Here is a tiny trained network, its code and every weight. The questions are about switching its units off for an input and a target symbol, where a switched-off unit gives its printed mean instead of its output.

import numpy as np


def w(rows, s, z=0):
    codes = np.array(rows[::2]) - 128.0
    scale = np.full(codes.shape[1], s)
    scale[-1] = z or s
    return codes * scale


def f(y):
    return np.maximum(y, 0)


def softmax(a):
    e = np.exp(a - a.max(-1, keepdims=True))
    return e / e.sum(-1, keepdims=True)


def log_softmax(a):
    a = a - a.max(-1, keepdims=True)
    return a - np.log(np.exp(a).sum(-1, keepdims=True))


def net(x, mask):
    ids = ['ΛΞΣαβεηθμτ'.index(c) for c in x.split()]
    T = len(ids)
    res = E[ids] + P[:T]
    r = res
    for j in range(3):
        rows = slice(4 * j, 4 * j + 4)
        q, k, v = (r @ M[0][rows].T for M in (Q, K, V))
        z = softmax(np.where(np.tri(T) > 0, q @ k.T / 4**0.5, -1e9)) @ v
        o = O[0][rows]
        res = res + np.where(mask[j], z, o[:, -1]) @ o[:, :-1]
    y = f(res @ A[0][:, :-1].T + A[0][:, -1])
    res = res + np.where(mask[3:11], y, B[0][:, -1]) @ B[0][:, :-1]
    return log_softmax(res[-1] @ U[:, :-1].T + U[:, -1])


Q, K, V, O, A, B = {}, {}, {}, {}, {}, {}
E = w([
[135,153,152,91,70,161,154,65,248],'Λ',
[117,143,202,78,105,162,181,7,94],'Ξ',
[180,99,128,171,143,20,104,153,70],'Σ',
[135,101,164,152,42,129,69,68,170],'α',
[217,194,93,175,194,125,100,119,207],'β',
[120,195,164,163,181,97,108,28,128],'ε',
[104,160,159,66,135,103,48,125,199],'η',
[123,168,192,140,188,150,130,120,212],'θ',
[205,157,174,103,217,142,158,188,166],'μ',
[178,165,149,86,211,132,160,116,92],'τ',
],0.018)
P = w([
[73,246,159,221,137,132,177,159,71],'0',
[209,162,144,88,107,133,140,110,139],'1',
[185,139,135,107,136,121,139,109,152],'2',
[167,132,142,103,146,106,138,111,152],'3',
[150,123,149,89,152,93,133,105,149],'4',
[149,118,143,91,155,88,134,102,153],'5',
[143,109,149,83,163,85,133,108,152],'6',
[142,101,144,80,169,83,135,106,152],'7',
[147,90,137,78,177,89,138,110,157],'8',
[149,85,129,77,183,92,137,107,158],'9',
[154,78,125,74,189,100,135,107,160],'10',
[147,70,128,69,200,104,126,105,157],'11',
],0.012)
Q[0] = w([
[164,145,126,81,60,115,18,171,176],'H0',
[223,149,170,133,172,82,121,115,90],'H0',
[153,97,155,158,103,122,99,45,71],'H0',
[107,68,125,161,84,185,138,127,89],'H0',
[97,127,56,131,86,181,155,174,62],'H1',
[107,72,108,140,151,106,131,108,142],'H1',
[165,124,176,120,172,109,153,69,148],'H1',
[83,109,171,175,142,91,133,96,139],'H1',
[14,59,1,149,155,132,197,204,116],'H2',
[141,164,149,156,118,49,113,91,112],'H2',
[129,238,89,126,95,151,142,178,116],'H2',
[165,7,137,132,167,72,129,92,183],'H2',
],0.0091)
K[0] = w([
[97,129,65,136,52,83,72,208,155],'H0',
[205,100,127,151,220,43,131,156,96],'H0',
[142,157,152,208,58,130,97,57,55],'H0',
[119,1,177,137,78,133,145,108,154],'H0',
[197,122,126,76,155,129,91,83,157],'H1',
[127,125,123,162,82,126,111,145,109],'H1',
[112,178,105,175,116,147,73,178,110],'H1',
[143,154,56,140,52,145,135,169,69],'H1',
[151,165,195,50,130,158,121,26,227],'H2',
[92,123,130,143,122,104,123,119,81],'H2',
[187,119,132,116,121,91,86,102,139],'H2',
[91,151,206,172,154,147,177,177,61],'H2',
],0.01)
V[0] = w([
[128,86,145,91,72,137,130,162,128],'H0',
[159,91,76,128,132,132,135,90,127],'H0',
[130,169,128,93,87,158,197,82,180],'H0',
[172,182,128,113,194,149,125,176,86],'H0',
[252,139,75,186,165,142,144,123,102],'H1',
[189,86,138,108,119,111,110,208,87],'H1',
[160,113,105,39,134,49,118,73,87],'H1',
[186,98,150,152,101,119,173,115,187],'H1',
[108,116,142,104,216,141,136,174,195],'H2',
[164,128,111,89,118,117,169,109,160],'H2',
[119,129,167,125,53,99,80,198,142],'H2',
[73,118,133,160,122,67,65,73,199],'H2',
],0.012)
O[0] = w([
[130,93,78,152,132,90,112,76,87,4],'H0',
[89,102,142,131,114,115,126,169,117,105],'H0',
[110,159,132,134,167,105,61,115,137,36],'H0',
[98,151,147,205,85,165,154,96,196,245],'H0',
[41,140,135,102,119,120,70,215,109,213],'H1',
[11,119,97,91,144,65,143,85,142,63],'H1',
[145,79,141,191,203,134,108,101,132,31],'H1',
[117,140,182,104,118,78,135,165,125,87],'H1',
[184,205,81,95,131,104,142,138,81,3],'H2',
[173,159,128,131,106,60,63,156,170,16],'H2',
[143,75,97,90,118,104,232,81,189,165],'H2',
[231,88,117,96,165,158,140,187,114,142],'H2',
],0.012,0.006)
A[0] = w([
[188,76,168,84,159,158,177,94,159,95],'N0',
[143,130,170,224,225,126,159,108,141,174],'N1',
[166,178,140,89,144,71,149,138,179,180],'N2',
[28,138,93,141,159,128,74,91,161,124],'N3',
[98,65,124,146,128,39,138,119,148,83],'N4',
[121,233,151,120,174,163,138,113,176,25],'N5',
[114,190,95,55,126,131,191,149,124,165],'N6',
[96,63,90,127,255,58,76,177,46,2],'N7',
],0.0095,0.0029)
B[0] = w([
[69,94,71,240,69,78,85,166,99,249],'N0',
[144,103,135,77,53,105,64,123,143,189],'N1',
[175,99,222,130,193,137,109,184,110,177],'N2',
[191,140,177,222,120,122,157,113,112,216],'N3',
[134,72,105,42,224,118,141,146,120,178],'N4',
[119,75,33,70,197,92,118,127,101,209],'N5',
[146,111,155,105,38,107,126,34,208,169],'N6',
[149,152,1,45,190,174,145,71,127,142],'N7',
],0.0076,0.019)
U = w([
[106,159,81,89,110,9,131,89,150,34],'Λ',
[127,70,178,95,155,104,37,60,153,182],'Ξ',
[104,148,202,208,1,129,140,130,191,193],'Σ',
[122,107,97,121,135,233,116,140,101,73],'α',
[162,59,9,82,180,63,123,53,110,122],'β',
[182,132,126,58,95,144,186,78,119,98],'ε',
[56,128,94,53,100,105,96,170,122,3],'η',
[97,76,125,88,164,179,178,86,161,109],'θ',
[146,82,178,97,223,23,114,145,56,225],'μ',
[79,166,96,177,173,95,96,112,87,124],'τ',
],0.0069,0.0045)

Each question gives the input, a string of symbols that net reads in full, and the target symbol t.
The units are the heads (4 rows each of Q, K, V and O) and the neurons (one row each of A and B). Each row of codes is followed by its name. A weight is (code - 128) times the scale printed after its matrix; where a second scale follows, it is the last column's (O, A, B and U).
mask holds one flag per unit, heads first, then neurons. A switched-off unit (its flag False) gives its mean, the last column of its rows in O or B, instead of its output. The means were averaged over made-up inputs and are rounded, as every weight is.
A unit's drop is (log p(t) with every unit on - log p(t) with that unit switched off) / (log p(t) with every unit on - log p(t) with every unit switched off).
The circuit of an input: a set's keep is (log p(t) with only the set's units on - log p(t) with every unit switched off) / (log p(t) with every unit on - log p(t) with every unit switched off). Starting from all 11 units, units are removed one at a time, each time the one whose removal leaves the highest keep (on an exact tie, the one counted first), for as long as the keep stays at least 0.8.
units of the circuit, in order: the units of the circuit, biggest drop first
top k neurons: the k neurons with the biggest drops, biggest first
heads that matter: for each layer, one digit per head in row order, 1 if its drop is at least 0.15 and else 0, layers parted by /
input η ε θ Σ τ, target Σ: heads that matter : 010
input μ Σ η η Σ Σ Σ Σ β Ξ, target Λ: units of the circuit, in order : [H2; H1]
input η α Λ, target β: top 3 neurons : [N5; N0; N3]
input α α ε Ξ θ ε, target Σ: top neuron : [N0]
input Ξ Σ η Λ Σ θ α τ Σ Σ α α, target Ξ: units of the circuit, in order : [H2; H1; N0]
input τ θ β, target τ: units of the circuit, in order : [N5; H2]
input β Ξ α η ε Ξ Ξ η, target η: top 2 neurons : [N5; N3]
input α Λ α Σ Λ, target Ξ: top 3 neurons : [N2; N3; N6]
input α Ξ Σ Σ Σ Ξ Σ α ε, target Σ: heads that matter : 110
input Σ Ξ η ε η τ Σ ε α α β, target θ: units of the circuit, in order : [H1; N0; H2]
input ε Σ β τ α Λ Σ, target α: units of the circuit, in order : [H2; N7; H1; N5]
input Σ α Σ Σ α Σ Σ Σ η, target θ: top 2 neurons : [N4; N0]
input ε η τ, target α: units of the circuit, in order : [H1; H2]
input Ξ θ Σ Σ Ξ Σ ε ε Ξ θ η Σ, target Ξ: units of the circuit, in order : [H2]
input Σ ε Σ Σ α Σ Ξ Σ μ, target Σ: top 3 neurons : [N3; N1; N7]
input Ξ Σ Σ β Λ Σ τ Ξ Λ, target Ξ: units of the circuit, in order : [H0; H1]
input Ξ β Λ α, target Ξ: units of the circuit, in order : [H0; H2]
input η Σ Σ Σ α Σ α η Ξ ε α, target β: units of the circuit, in order : [H0; H1]
input Σ Ξ τ, target Σ: top 2 neurons : [N3; N4]
input Σ α Σ η, target θ: top 3 neurons : [N0; N4; N1]
